Below are the code and all the weights of a small trained network. Each question names an input and a class and asks about switching units off, where a switched-off unit gives its printed mean instead of its output.

import numpy as np


def w(rows, s, z=0):
    codes = np.array(rows[::2]) - 128.0
    scale = np.full(codes.shape[1], s)
    scale[-1] = z or s
    return codes * scale


def f(y):
    return y / 2 * (1 + np.tanh(0.7978845608 * (y + 0.044715 * y**3)))


def log_softmax(a):
    a = a - a.max(-1, keepdims=True)
    return a - np.log(np.exp(a).sum(-1, keepdims=True))


def net(x, mask):
    res = np.array(x, float).reshape(1, 8) / 4 @ E
    y = f(res @ A[0][:, :-1].T + A[0][:, -1])
    res = res + np.where(mask, y, B[0][:, -1]) @ B[0][:, :-1]
    return log_softmax(res[-1] @ U[:, :-1].T + U[:, -1])


A, B = {}, {}
E = w([
[165,122,97],'x0',
[238,2,164],'x1',
[111,92,249],'x2',
[163,116,163],'x3',
[178,87,72],'x4',
[128,105,165],'x5',
[88,111,93],'x6',
[78,29,146],'x7',
],0.0081)
A[0] = w([
[89,122,90,223],'n0',
[135,126,246,92],'n1',
[159,161,83,79],'n2',
[148,170,213,143],'n3',
[177,152,126,94],'n4',
[118,94,247,146],'n5',
[118,134,174,67],'n6',
[120,87,138,151],'n7',
[125,99,122,132],'n8',
[113,54,88,162],'n9',
[33,118,138,142],'n10',
[7,134,196,145],'n11',
[160,173,175,203],'n12',
[194,115,175,174],'n13',
[135,140,201,87],'n14',
[99,56,100,227],'n15',
[73,109,134,79],'n16',
[161,83,145,205],'n17',
[30,118,165,161],'n18',
[148,182,103,114],'n19',
[119,61,164,254],'n20',
[116,153,69,102],'n21',
[126,149,89,163],'n22',
[135,186,70,64],'n23',
],0.015,0.0053)
B[0] = w([
[182,195,171,190],'n0',
[94,86,151,212],'n1',
[101,152,170,162],'n2',
[64,63,70,192],'n3',
[26,104,155,146],'n4',
[112,95,142,238],'n5',
[80,90,98,144],'n6',
[174,139,171,164],'n7',
[180,159,118,144],'n8',
[191,157,93,194],'n9',
[78,210,94,206],'n10',
[54,192,117,253],'n11',
[84,76,157,182],'n12',
[159,121,112,204],'n13',
[97,58,120,169],'n14',
[180,170,118,208],'n15',
[115,134,104,151],'n16',
[168,124,137,205],'n17',
[84,202,52,221],'n18',
[133,122,255,170],'n19',
[143,134,187,233],'n20',
[115,146,169,175],'n21',
[152,114,184,169],'n22',
[76,99,230,187],'n23',
],0.0082,0.011)
U = w([
[50,122,149,109],'0',
[95,98,8,44],'1',
[213,111,179,190],'2',
[172,129,175,128],'3',
[92,169,64,50],'4',
[72,255,125,208],'5',
[93,197,245,11],'6',
[39,56,188,154],'7',
],0.0096,0.011)

Each question gives the input, the list of numbers given to net, and the class t.
The units are the neurons (one row each of A and B). Each row of codes is followed by its name. A weight is (code - 128) times the scale printed after its matrix; where a second scale follows, it is the last column's (A, B and U).
mask holds one flag per neuron, in row order. A switched-off neuron (its flag False) gives its mean, the last column of its row in B, instead of its output. The means were averaged over made-up inputs and are rounded, as every weight is.
A unit's drop is (log p(t) with every unit on - log p(t) with that unit switched off) / (log p(t) with every unit on - log p(t) with every unit switched off).
The circuit of an input: a set's keep is (log p(t) with only the set's units on - log p(t) with every unit switched off) / (log p(t) with every unit on - log p(t) with every unit switched off). Starting from the 12 units with the biggest drops (on a tie, the unit counted first), units are removed one at a time, each time the one whose removal leaves the highest keep (on an exact tie, the one counted first), for as long as the keep stays at least 0.8.
circuit, biggest first: the units of the circuit, biggest drop first
k most important neurons: the k neurons with the biggest drops, biggest first
drop of u: that unit's drop, to one decimal
input [0,-7,2,5,-1,-5,-1,-7], class 6: circuit, biggest first -> n19; n23
input [-5,-5,7,8,-5,0,0,7], class 5: 2 most important neurons -> n18; n11
input [5,-4,2,-4,-6,-5,1,-6], class 6: circuit, biggest first -> n19; n23
input [-5,7,-2,-4,-1,-6,-5,-6], class 7: circuit, biggest first -> n4; n15
input [1,8,7,2,-1,8,-2,8], class 2: circuit, biggest first -> n17
input [-6,-8,-2,-2,3,6,-7,-5], class 6: circuit, biggest first -> n19; n23
input [-1,0,4,1,4,-2,-8,4], class 2: 2 most important neurons -> n11; n23
input [6,4,-5,-1,-4,1,3,1], class 2: 3 most important neurons -> n11; n18; n10
input [-1,-2,5,5,-7,-2,0,7], class 5: 3 most important neurons -> n18; n11; n10
input [2,1,-1,-4,1,-8,7,-3], class 6: 2 most important neurons -> n23; n18
input [0,-3,7,-5,-6,-4,-7,-1], class 7: drop of n11 -> -0.2
input [0,-7,-8,1,-6,4,-7,-1], class 6: drop of n23 -> 0.3
input [-5,4,-7,-4,0,4,8,7], class 2: drop of n11 -> 0.4
input [-2,2,-8,3,8,8,6,-4], class 3: most important neuron -> n11
